Here is a tiny trained network, its code and every weight. The questions are about switching its units off for an input and a class, where a switched-off unit gives its printed mean instead of its output.

import numpy as np


def w(rows, s, z=0):
    codes = np.array(rows[::2]) - 128.0
    scale = np.full(codes.shape[1], s)
    scale[-1] = z or s
    return codes * scale


def norm(h):
    return h / np.sqrt((h * h).mean(-1, keepdims=True) + 1e-5)


def f(y):
    return np.maximum(y, 0)


def log_softmax(a):
    a = a - a.max(-1, keepdims=True)
    return a - np.log(np.exp(a).sum(-1, keepdims=True))


def net(x, mask):
    res = np.array(x, float).reshape(1, 8) / 4 @ E
    u = 0
    for l in range(3):
        y = f(norm(res) @ A[l][:, :-1].T + A[l][:, -1])
        res = res + np.where(mask[u : u + 8], y, B[l][:, -1]) @ B[l][:, :-1]
        u += 8
    return log_softmax(norm(res)[-1] @ U[:, :-1].T + U[:, -1])


A, B = {}, {}
E = w([
[115,121,122,132,134,135,118,123,130,103,127],'x0',
[117,137,124,137,153,156,135,152,118,142,125],'x1',
[167,152,46,122,78,68,96,195,82,105,133],'x2',
[131,114,138,98,160,112,109,124,105,134,102],'x3',
[26,188,104,126,77,104,153,101,118,139,1],'x4',
[100,197,143,86,83,161,42,89,82,161,200],'x5',
[147,131,132,137,124,126,131,110,114,127,123],'x6',
[123,130,128,107,121,118,129,138,148,133,135],'x7',
],0.01)
A[0] = w([
[146,76,95,139,153,124,255,111,141,82,89,87],'L0N0',
[111,196,128,94,119,127,120,154,50,122,201,63],'L0N1',
[86,215,208,117,115,120,48,113,115,127,172,67],'L0N2',
[119,97,114,121,131,100,167,162,176,131,137,34],'L0N3',
[103,79,211,143,99,150,197,43,159,163,121,3],'L0N4',
[108,225,112,43,93,194,161,42,91,161,162,32],'L0N5',
[80,98,201,92,173,190,163,27,193,179,161,13],'L0N6',
[66,185,88,88,54,157,116,100,98,124,29,88],'L0N7',
],0.0066,0.0034)
B[0] = w([
[178,118,81,135,138,90,114,98,182,186,61,213],'L0N0',
[219,114,65,136,124,82,103,85,152,148,115,185],'L0N1',
[93,2,56,166,148,125,116,86,160,89,83,195],'L0N2',
[137,117,112,126,111,131,110,79,178,91,104,151],'L0N3',
[99,162,188,121,184,146,67,182,126,112,98,179],'L0N4',
[93,125,75,137,135,119,87,105,183,176,103,197],'L0N5',
[141,226,181,227,199,110,37,184,121,7,124,201],'L0N6',
[91,135,188,95,130,123,251,143,93,133,193,254],'L0N7',
],0.0085,0.0072)
A[1] = w([
[141,170,149,65,115,146,37,83,154,165,101,155],'L1N0',
[158,109,54,114,89,82,117,228,74,87,167,97],'L1N1',
[157,53,139,97,115,114,163,139,167,134,56,114],'L1N2',
[36,142,103,100,98,188,25,16,82,169,202,83],'L1N3',
[69,165,172,178,133,102,123,121,110,154,95,44],'L1N4',
[177,68,148,125,179,148,138,131,163,138,219,155],'L1N5',
[202,89,156,142,153,159,98,133,123,125,254,1],'L1N6',
[115,173,75,164,158,91,60,160,175,114,71,61],'L1N7',
],0.0072,0.0024)
B[1] = w([
[133,168,126,155,134,137,129,168,186,131,61,180],'L1N0',
[134,219,184,173,167,102,95,157,79,110,132,245],'L1N1',
[96,54,111,177,145,150,80,132,119,170,193,226],'L1N2',
[204,93,41,171,154,67,122,152,204,254,92,249],'L1N3',
[139,115,114,65,18,206,104,164,109,99,134,207],'L1N4',
[80,73,156,88,25,202,173,73,132,94,71,253],'L1N5',
[117,99,127,71,77,175,157,69,66,108,101,249],'L1N6',
[135,115,101,120,152,126,183,130,118,138,225,231],'L1N7',
],0.0085,0.005)
A[2] = w([
[41,142,84,92,95,111,171,161,166,119,80,119],'L2N0',
[51,103,123,132,117,136,196,128,67,141,142,119],'L2N1',
[62,180,177,94,94,100,208,42,110,163,141,86],'L2N2',
[171,232,92,155,127,2,132,162,36,108,205,110],'L2N3',
[123,118,118,104,125,129,148,142,113,146,166,1],'L2N4',
[212,82,204,85,127,157,112,124,117,52,163,115],'L2N5',
[145,24,111,211,209,100,177,128,184,180,147,65],'L2N6',
[110,87,135,77,157,136,136,75,101,88,224,84],'L2N7',
],0.0078,0.0034)
B[2] = w([
[196,51,154,98,63,171,124,142,105,150,205,217],'L2N0',
[184,119,116,42,125,219,62,57,137,113,188,187],'L2N1',
[167,98,101,29,118,226,179,62,63,66,164,192],'L2N2',
[22,195,226,197,255,134,136,176,183,47,86,214],'L2N3',
[102,162,133,115,142,111,142,125,121,181,124,129],'L2N4',
[39,143,133,45,90,136,189,160,70,181,143,212],'L2N5',
[186,183,41,151,81,22,9,101,145,199,155,253],'L2N6',
[136,158,80,80,72,140,185,143,146,139,70,157],'L2N7',
],0.0078,0.008)
U = w([
[211,108,63,177,134,59,75,106,183,190,109,107],'0',
[139,95,150,30,65,174,202,102,59,106,136,15],'1',
[96,210,246,202,234,114,104,155,153,54,115,245],'2',
],0.014,0.0011)

Each question gives the input, the list of numbers given to net, and the class t.
The units are the neurons (one row each of A and B). Each row of codes is followed by its name. A weight is (code - 128) times the scale printed after its matrix; where a second scale follows, it is the last column's (A, B and U).
mask holds one flag per neuron, layer by layer. A switched-off neuron (its flag False) gives its mean, the last column of its row in B, instead of its output. The means were averaged over made-up inputs and are rounded, as every weight is.
A unit's drop is (log p(t) with every unit on - log p(t) with that unit switched off) / (log p(t) with every unit on - log p(t) with every unit switched off).
The circuit of an input: a set's keep is (log p(t) with only the set's units on - log p(t) with every unit switched off) / (log p(t) with every unit on - log p(t) with every unit switched off). Starting from the 12 units with the biggest drops (on a tie, the unit counted first), units are removed one at a time, each time the one whose removal leaves the highest keep (on an exact tie, the one counted first), for as long as the keep stays at least 0.8.
circuit, biggest first: the units of the circuit, biggest drop first
k most important neurons: the k neurons with the biggest drops, biggest first
top k neurons in layer l: the k neurons of layer l with the biggest drops, biggest first
drop when u is switched off: that unit's drop, to one decimal
input [-3,-5,-5,3,4,7,6,5], class 0: circuit, biggest first => (L1N3)
input [-6,1,-6,2,0,7,-6,-8], class 0: 2 most important neurons => (L1N3 L0N2)
input [2,-5,-7,-5,-8,8,8,-1], class 0: top 2 neurons in layer 2 => (L2N2 L2N0)
input [4,-6,3,-5,3,-1,-2,-7], class 1: top 2 neurons in layer 0 => (L0N7 L0N6)
input [-1,-4,2,2,8,-7,5,4], class 1: top 3 neurons in layer 2 => (L2N2 L2N0 L2N1)
input [5,3,-4,-4,4,-4,3,0], class 0: 4 most important neurons => (L0N0 L1N5 L1N1 L2N3)
input [1,8,-7,7,-8,8,-8,-1], class 0: 3 most important neurons => (L1N3 L0N7 L0N2)
input [0,3,8,4,-8,5,-5,0], class 1: 3 most important neurons => (L1N6 L1N5 L0N6)
input [2,-6,-8,-1,1,6,1,8], class 2: 2 most important neurons => (L0N6 L0N4)
input [-7,6,7,1,-7,1,7,2], class 1: top 2 neurons in layer 1 => (L1N6 L1N5)
input [1,8,4,2,-4,-3,-5,5], class 1: 2 most important neurons => (L1N5 L0N6)
input [7,-7,7,-8,2,5,4,4], class 2: 2 most important neurons => (L2N3 L1N1)
input [5,1,5,5,2,4,0,2], class 2: 3 most important neurons => (L2N3 L1N1 L0N7)
input [-7,4,-7,-8,4,3,-2,7], class 2: circuit, biggest first => (L0N6)
input [-4,-3,-8,-8,-1,3,-5,-4], class 2: drop when L0N6 is switched off => 2.5
input [6,1,4,-5,1,3,-6,0], class 2: drop when L1N1 is switched off => 0.8
input [5,1,6,1,7,-5,-7,7], class 1: drop when L0N6 is switched off => 0.6
input [-3,3,-5,-3,0,-3,-5,1], class 2: drop when L0N6 is switched off => 2.8
